Below are the code and all the weights of a small trained network. Each question names an input and a class and asks about switching units off, where a switched-off unit gives its printed mean instead of its output.

import numpy as np


def w(rows, s, z=0):
    codes = np.array(rows[::2]) - 128.0
    scale = np.full(codes.shape[1], s)
    scale[-1] = z or s
    return codes * scale


def f(y):
    return np.maximum(y, 0)


def log_softmax(a):
    a = a - a.max(-1, keepdims=True)
    return a - np.log(np.exp(a).sum(-1, keepdims=True))


def net(x, mask):
    res = np.array(x, float).reshape(1, 8) / 4 @ E
    y = f(res @ A[0][:, :-1].T + A[0][:, -1])
    res = res + np.where(mask, y, B[0][:, -1]) @ B[0][:, :-1]
    return log_softmax(res[-1] @ U[:, :-1].T + U[:, -1])


A, B = {}, {}
E = w([
[147,114,69,133,47,194,34,159,140],'x0',
[143,123,139,116,120,107,127,139,128],'x1',
[124,127,89,142,161,168,130,119,120],'x2',
[192,172,180,195,147,168,69,44,77],'x3',
[145,109,131,118,129,105,118,132,133],'x4',
[74,34,162,107,119,170,94,64,66],'x5',
[164,102,227,35,137,251,149,107,253],'x6',
[145,120,146,109,117,124,131,137,110],'x7',
],0.006)
A[0] = w([
[142,127,115,81,110,72,134,80,151,208],'N1',
[150,69,126,105,178,82,168,51,130,239],'N2',
[158,128,112,168,196,134,187,87,136,212],'N3',
[130,140,108,110,78,149,28,145,145,59],'N4',
[35,51,147,138,167,158,81,79,114,252],'N5',
[133,121,137,35,113,158,148,124,173,36],'N6',
[195,153,172,173,130,145,86,64,96,73],'N7',
[148,70,90,145,88,153,31,154,147,183],'N8',
[156,142,160,53,144,187,129,101,169,19],'N9',
[133,125,97,135,66,170,43,153,137,39],'N10',
[157,179,92,122,175,105,144,204,172,234],'N11',
[231,193,204,186,140,148,53,47,82,41],'N12',
[87,126,185,119,215,77,198,110,120,138],'N13',
[59,45,158,55,105,152,83,33,48,203],'N14',
[214,173,111,183,157,171,107,65,125,118],'N15',
[57,85,50,81,70,109,158,170,185,195],'N16',
[80,170,84,194,99,43,86,141,61,76],'N17',
[185,124,160,103,134,208,161,89,247,56],'N18',
[217,167,158,165,114,140,60,51,112,37],'N19',
[72,169,65,159,90,44,113,168,3,42],'N20',
[167,115,90,124,53,174,86,143,126,35],'N21',
[144,129,77,122,42,179,65,143,125,39],'N22',
[166,127,74,128,46,196,29,180,138,94],'N23',
[137,136,222,101,93,188,140,111,228,37],'N24',
],0.0057,0.0019)
B[0] = w([
[133,170,164,151,109,94,167,215,104,161],'N1',
[62,215,194,89,80,114,151,174,71,199],'N2',
[98,168,229,89,68,46,129,109,86,195],'N3',
[84,195,212,124,171,95,190,97,69,175],'N4',
[180,254,96,57,63,162,189,195,149,227],'N5',
[146,29,89,151,170,179,78,93,158,176],'N6',
[103,67,149,157,95,197,193,228,188,203],'N7',
[65,204,185,90,113,79,194,129,104,204],'N8',
[150,81,64,112,207,162,67,51,166,192],'N9',
[55,201,171,111,193,39,188,81,108,179],'N10',
[117,182,112,120,61,188,201,204,142,210],'N11',
[75,43,121,209,140,227,190,248,207,242],'N12',
[46,113,170,88,157,107,187,138,23,207],'N13',
[186,196,39,87,38,206,208,162,191,242],'N14',
[103,110,174,140,68,149,134,240,120,208],'N15',
[76,74,198,199,93,128,182,182,158,214],'N16',
[204,40,60,105,176,163,7,44,209,239],'N17',
[158,65,73,66,171,67,24,72,111,232],'N18',
[38,74,188,203,166,178,181,222,169,206],'N19',
[205,35,63,128,223,190,65,62,162,253],'N20',
[66,148,177,101,191,57,160,132,34,172],'N21',
[32,190,154,101,226,113,204,68,99,183],'N22',
[58,181,219,88,183,89,175,123,77,214],'N23',
[196,78,40,56,203,150,35,63,148,222],'N24',
],0.0046,0.005)
U = w([
[80,49,158,172,90,160,179,215,215,148],'0',
[219,33,53,95,212,134,19,19,163,7],'1',
[39,216,228,93,164,73,180,89,90,51],'2',
[179,187,149,102,42,141,105,146,140,239],'3',
[199,212,84,89,3,157,178,150,192,154],'4',
[176,175,154,108,51,118,95,112,159,175],'5',
],0.0044,0.002)

Each question gives the input, the list of numbers given to net, and the class t.
The units are the neurons (one row each of A and B). Each row of codes is followed by its name. A weight is (code - 128) times the scale printed after its matrix; where a second scale follows, it is the last column's (A, B and U).
mask holds one flag per neuron, in row order. A switched-off neuron (its flag False) gives its mean, the last column of its row in B, instead of its output. The means were averaged over made-up inputs and are rounded, as every weight is.
A unit's drop is (log p(t) with every unit on - log p(t) with that unit switched off) / (log p(t) with every unit on - log p(t) with every unit switched off).
The circuit of an input: a set's keep is (log p(t) with only the set's units on - log p(t) with every unit switched off) / (log p(t) with every unit on - log p(t) with every unit switched off). Starting from the 12 units with the biggest drops (on a tie, the unit counted first), units are removed one at a time, each time the one whose removal leaves the highest keep (on an exact tie, the one counted first), for as long as the keep stays at least 0.8.
circuit, biggest first: the units of the circuit, biggest drop first
most important unit: the unit with the biggest drop
k most important neurons: the k neurons with the biggest drops, biggest first
drop of u: that unit's drop, to one decimal
input [8,8,4,-2,0,-5,6,4], class 2: most important unit => N23
input [-8,-7,5,8,5,3,-3,6], class 0: circuit, biggest first => (N12, N7)
input [1,3,0,6,1,2,4,6], class 0: circuit, biggest first => (N12, N19)
input [-4,-5,-5,-2,-4,2,5,0], class 1: 2 most important neurons => (N24, N18)
input [4,-3,-1,-4,-8,1,-7,8], class 1: circuit, biggest first => (N20, N17)
input [-5,-3,3,7,-8,7,-1,-4], class 0: circuit, biggest first => (N12, N7)
input [4,-1,1,-5,7,3,6,-8], class 1: 2 most important neurons => (N24, N18)
input [8,-5,-8,0,3,2,-7,2], class 2: circuit, biggest first => (N23, N22)
input [0,-4,3,-4,-8,3,-7,3], class 1: circuit, biggest first => (N20, N17)
input [-5,0,-4,3,5,8,-3,-4], class 4: circuit, biggest first => (N14, N5)
input [-2,-4,-3,-1,0,3,8,0], class 1: circuit, biggest first => (N24, N18)
input [4,6,-4,2,-4,3,-8,5], class 1: 2 most important neurons => (N20, N17)
input [-1,-5,7,8,3,2,2,-7], class 0: 4 most important neurons => (N12, N19, N7, N15)
input [-3,-7,4,2,-5,6,-7,-4], class 1: most important unit => N20
input [-3,6,-3,-2,-5,-3,7,-7], class 1: 2 most important neurons => (N24, N18)
input [7,2,-6,-4,5,-2,-6,-7], class 2: drop of N16 => 0.1
input [5,-1,3,4,-2,-2,0,-3], class 2: drop of N16 => 0.0
input [-6,7,-7,-3,-7,7,8,6], class 1: drop of N6 => 0.2
input [-7,-8,-5,8,1,6,6,-1], class 0: drop of N15 => 0.1
